After every row comes roughly how far along a hidden order it lies, from 0 to 9.
In the rows, 128 means zero.
77,126,91,128,117,115,103,96,154,163,128,143,100,129,151,131,135,177,142,102,130,129,144,156,111,153,127,104,123,175,153,90,119,117,120,156,121,155,139,117,134,170,120,126,98,108,108,139,181,163,134,122,138,87,130,85,158,89,145,93,194	5
149,169,201,127,149,109,169,93,116,108,148,75,183,120,132,187,134,10,53,161,87,107,75,144,176,73,143,155,147,105,108,255,132,139,142,148,82,93,196,50,121,116,49,89,125,141,141,147,86,20,120,127,107,189,97,156,143,127,119,189,73	0
50,110,119,141,135,85,105,52,156,170,115,126,71,169,166,159,150,210,135,71,150,129,132,176,104,142,121,78,80,191,176,151,105,104,115,173,86,166,127,126,152,253,125,129,79,88,109,158,204,229,123,135,150,112,119,77,165,115,130,136,148	2
54,111,121,140,134,83,106,55,154,167,116,128,74,166,164,159,153,207,129,72,150,127,130,173,104,138,124,78,72,196,175,158,103,103,112,171,85,162,129,124,151,244,120,126,83,94,108,158,202,231,123,135,149,110,116,77,167,113,128,142,156	2
104,150,144,131,129,136,149,128,146,129,158,103,151,113,127,162,120,96,98,158,110,123,124,179,160,101,140,135,146,115,118,231,153,125,153,142,106,122,170,82,123,135,88,105,124,126,134,141,114,25,130,128,125,172,128,113,136,105,140,143,86	3
125,156,164,129,150,113,134,95,127,119,136,101,135,136,130,183,132,77,94,132,111,126,118,148,148,107,146,116,117,147,137,220,127,116,147,129,108,116,168,103,135,168,78,107,120,129,134,152,114,78,124,129,128,147,117,123,139,110,116,167,72	2
193,155,98,107,121,160,73,206,96,77,136,155,139,84,105,113,99,51,160,142,130,136,175,69,131,157,191,133,167,143,129,71,140,121,166,64,204,115,132,184,116,78,112,131,168,170,110,140,57,28,143,118,128,71,155,131,95,67,114,104,143	9
67,113,97,137,135,111,92,86,153,180,106,146,71,159,151,156,129,187,148,73,133,143,166,165,86,169,129,62,75,194,171,88,111,107,124,140,121,160,119,145,150,218,132,141,92,98,114,146,185,203,129,126,152,85,138,75,151,99,137,98,159	6
116,158,168,132,148,114,150,94,138,127,143,95,143,137,132,184,131,86,85,134,109,125,120,172,152,100,140,119,119,143,132,227,131,119,147,125,96,120,168,87,134,167,76,108,111,124,139,145,121,88,123,129,128,164,116,123,143,114,126,167,71	2
78,120,121,136,144,88,92,56,141,161,107,132,75,169,160,161,161,178,132,67,141,133,139,156,96,152,127,71,72,200,173,118,99,105,115,155,104,153,128,136,152,234,119,130,80,96,112,156,189,225,123,131,149,86,118,91,160,104,122,134,158	4
80,121,121,136,136,84,100,51,147,162,114,130,82,169,162,162,153,186,130,73,144,128,138,158,106,142,125,78,82,198,174,132,100,105,114,163,92,158,133,129,150,227,112,126,82,99,111,151,194,220,125,131,146,99,115,86,165,106,126,136,160	3
199,147,134,115,133,141,95,193,88,75,127,126,172,92,116,126,91,19,122,150,104,124,138,67,146,124,185,153,163,119,110,142,134,141,166,77,181,91,149,145,116,82,91,121,164,168,114,144,34,1,132,122,114,112,133,154,93,98,112,129,112	7
108,108,94,133,141,105,53,112,121,154,84,160,69,159,150,140,123,158,164,54,135,146,177,109,73,185,153,59,60,212,179,23,93,107,130,109,152,149,100,187,154,214,137,151,105,114,99,157,145,202,128,126,151,49,138,93,133,98,118,97,165	8

Next part:
95,156,146,144,126,125,138,136,104,134,147,118,145,133,133,118,142,124,109,111,110,136,94,139,88,150,141,128,123,116,103,128,126,113	8
103,95,201,174,124,121,138,129,148,137,139,119,127,100,122,113,126,124,101,37,76,162,121,69,137,125,133,81,139,125,78,113,149,79	7
114,119,238,158,124,146,135,121,130,110,113,121,122,105,113,110,127,121,133,4,165,148,126,135,122,165,170,148,130,118,100,135,119,86	9
108,107,177,128,162,113,139,129,143,133,116,128,129,104,129,134,135,124,163,61,126,139,84,122,137,143,130,160,144,122,98,122,106,130	9
96,118,185,133,115,142,125,127,142,115,135,130,115,156,144,121,115,127,116,57,122,133,119,178,131,148,153,163,129,131,116,127,84,129	3
126,131,132,130,131,107,133,130,130,131,134,128,143,118,108,116,119,139,146,150,109,161,119,142,132,126,152,144,123,117,147,114,146,100	4
113,145,219,152,148,97,126,122,134,124,127,127,131,61,97,118,113,134,119,88,137,144,115,86,119,152,159,137,128,125,67,120,141,100	5
110,125,156,138,106,162,115,136,120,128,125,133,108,132,114,125,134,132,82,149,120,135,199,71,160,121,111,120,151,109,123,111,142,121	0
138,102,109,118,143,147,124,155,120,133,138,118,115,96,119,128,116,131,127,64,143,139,131,119,158,128,116,118,117,126,139,135,87,115	9
118,106,215,149,117,119,121,138,147,126,120,124,125,143,119,118,125,129,109,86,73,154,136,97,169,142,146,138,133,125,80,125,154,138	0
130,118,143,119,108,134,121,136,108,116,129,126,112,103,124,126,139,119,164,126,203,146,157,116,141,112,108,121,119,132,108,123,143,158	1
99,110,108,194,124,97,121,125,136,125,90,120,130,88,131,113,121,123,142,21,164,169,95,92,172,151,119,137,136,112,85,120,126,100	7
99,115,129,158,139,92,144,124,149,124,152,126,159,97,132,116,130,131,180,92,49,156,109,116,132,156,136,154,128,131,71,133,132,122	5
96,86,107,132,122,126,137,131,153,143,127,124,133,69,137,114,113,122,94,39,71,134,115,170,66,167,142,139,118,122,126,114,103,132	6
155,132,155,142,120,141,137,125,129,114,126,119,120,129,116,123,129,118,90,71,182,151,162,116,98,138,149,141,141,123,124,121,143,121	6
122,114,160,148,113,125,136,135,126,132,124,121,139,59,102,113,135,123,128,66,41,134,149,126,129,159,122,143,126,117,123,117,85,117	2
108,127,177,133,105,144,136,128,105,142,137,119,130,127,139,115,151,127,61,134,137,132,88,133,128,103,139,137,138,123,140,114,124,94	4
86,139,169,136,126,173,132,132,108,129,126,125,125,102,127,115,137,124,130,1,91,161,165,90,122,144,139,135,110,127,109,121,109,113	0
112,108,49,137,134,118,134,129,132,124,149,129,142,98,122,125,122,133,161,145,73,144,135,132,117,144,125,115,135,131,127,134,88,143	7
152,137,154,138,130,131,135,118,123,112,131,123,115,128,118,127,128,117,111,60,169,138,154,129,100,143,153,153,136,128,126,128,127,136	6
123,118,167,134,99,142,125,133,149,122,112,122,128,133,139,121,124,127,132,147,150,145,125,134,166,122,124,151,110,141,138,120,150,134	0
134,113,243,179,105,160,136,141,152,144,137,118,120,121,125,110,147,131,82,83,49,151,90,116,122,127,126,120,143,116,111,107,128,94	4
112,128,197,142,115,174,131,140,117,142,126,122,135,90,139,113,140,121,119,6,73,149,174,82,102,118,138,123,140,130,138,117,162,115	2
107,138,171,128,142,131,114,127,125,129,122,134,120,82,115,119,114,132,126,104,185,141,165,97,170,112,113,118,150,128,86,118,138,148	3
116,113,67,104,145,130,135,132,153,127,131,124,149,85,131,124,116,133,142,119,128,148,120,111,129,151,129,117,131,127,131,136,88,133	7

107,138,125,140,132,120,128,113,105,132,121,140,136,122,144,111,130,116,136,125,170,160,142,136,125,96,127,119,158,98,43,117,147,94,124,131,132,130,140,137,114,110,123,139,129,82,116,95,132,97,119,137,106,145,136,128,118,151,141,121,132,131,102,130,125,141,130,145,120,133,122,119,134,141,140,132,141,131,134,130,96,122,143,135,42,128,156,120,115,129,139,106,127,108,116,134,129,121	4
130,125,130,123,139,125,124,125,124,130,123,127,112,133,129,114,132,128,129,128,118,106,144,124,130,135,127,125,118,108,114,132,127,156,128,127,137,132,136,135,116,149,114,142,131,138,125,136,123,99,139,117,118,137,127,132,125,124,141,124,140,125,128,126,126,123,134,120,162,135,134,128,116,122,126,125,136,136,133,124,137,125,127,130,175,129,148,130,130,127,136,131,112,118,124,116,158,128	9
146,133,132,112,149,134,125,128,125,130,124,123,115,139,117,127,127,127,133,125,109,105,130,121,128,126,127,121,116,132,145,124,133,139,131,129,127,130,130,137,126,153,115,127,128,138,133,151,125,133,131,113,132,131,133,129,123,124,129,126,119,128,125,128,126,124,146,124,160,123,133,137,131,98,124,125,143,145,132,122,114,126,139,144,145,137,161,129,127,127,128,126,116,128,123,91,153,131	8
116,127,128,132,135,121,126,121,120,130,122,132,120,131,135,114,133,124,129,128,135,126,146,128,129,123,128,124,128,104,91,128,130,149,126,127,136,131,136,136,115,134,116,142,129,118,122,116,125,98,133,124,114,138,128,131,126,133,140,124,138,126,123,128,126,128,132,126,148,134,130,125,120,132,130,128,134,131,133,127,122,124,129,129,137,128,147,128,128,128,136,123,117,116,124,125,154,125	7
121,122,126,136,122,122,127,125,127,127,128,128,126,124,133,122,127,129,121,130,138,128,131,128,130,133,127,129,126,109,109,137,119,154,127,127,134,131,130,127,124,124,127,136,130,127,124,111,124,109,142,130,125,129,123,132,130,129,132,128,135,124,137,125,129,125,120,122,136,137,127,121,118,139,128,129,124,121,129,129,151,127,114,117,151,127,123,128,133,128,130,128,122,123,130,146,141,127	4
131,129,123,142,115,121,129,124,118,125,134,134,162,107,139,130,123,126,123,128,172,154,86,136,129,125,125,127,147,112,111,133,126,94,126,130,124,127,124,123,133,106,154,130,132,110,125,103,127,121,140,145,129,129,131,129,124,137,120,131,124,129,125,122,131,134,105,139,91,141,119,109,139,135,136,134,124,113,126,138,141,126,113,123,70,128,116,113,121,129,121,120,131,122,127,154,101,127	3
144,137,128,125,129,130,129,129,120,127,131,130,157,112,131,136,120,126,136,124,151,143,89,133,128,123,126,122,145,136,143,122,136,74,129,131,117,123,124,125,134,124,148,124,130,109,132,142,130,137,126,138,132,129,138,124,118,128,114,128,115,133,110,124,130,136,118,144,99,133,121,120,149,108,136,131,133,126,127,136,111,126,131,140,68,132,134,114,117,129,121,122,133,128,122,123,101,130	0
134,130,129,123,139,130,126,126,128,129,126,126,123,132,126,122,128,128,130,127,126,119,131,125,129,131,127,123,123,124,136,128,129,139,130,128,131,130,131,134,124,144,123,134,130,137,128,142,126,119,135,123,125,134,130,130,123,126,131,126,127,127,126,126,127,125,132,126,147,132,130,132,126,122,129,127,136,135,131,128,129,126,130,134,150,132,147,128,127,128,129,129,119,123,125,114,147,130	9
114,131,127,140,124,117,129,121,126,130,124,132,133,124,142,119,130,118,130,127,150,144,141,133,126,110,129,123,145,107,70,120,137,123,123,128,131,128,136,131,119,118,124,138,127,96,129,106,130,107,121,134,114,139,131,128,126,140,135,124,134,129,115,129,127,137,127,136,118,131,124,118,129,144,135,130,133,124,131,130,111,124,137,133,81,125,138,124,122,128,133,116,128,115,122,133,130,122	7
114,134,122,147,107,121,130,112,109,124,133,140,157,121,146,134,115,113,109,128,175,158,84,136,126,103,127,113,153,122,102,116,136,75,123,128,118,123,124,115,134,92,152,128,122,111,114,69,124,133,135,143,131,136,130,125,126,148,107,128,106,128,132,123,132,138,105,141,48,121,113,118,140,152,139,134,127,105,126,138,104,126,133,135,21,134,129,106,116,129,111,112,132,128,126,153,79,122	8
133,130,128,127,131,128,128,127,127,128,128,128,131,128,128,127,127,128,128,127,133,129,122,128,129,129,127,126,128,126,133,127,129,124,129,128,127,128,127,129,128,131,130,129,129,135,128,133,127,127,133,129,128,130,130,128,127,129,127,128,123,128,129,127,128,128,127,129,127,130,127,128,131,122,128,129,131,129,129,129,126,127,129,133,126,131,135,124,127,128,126,128,126,127,127,123,131,129	1
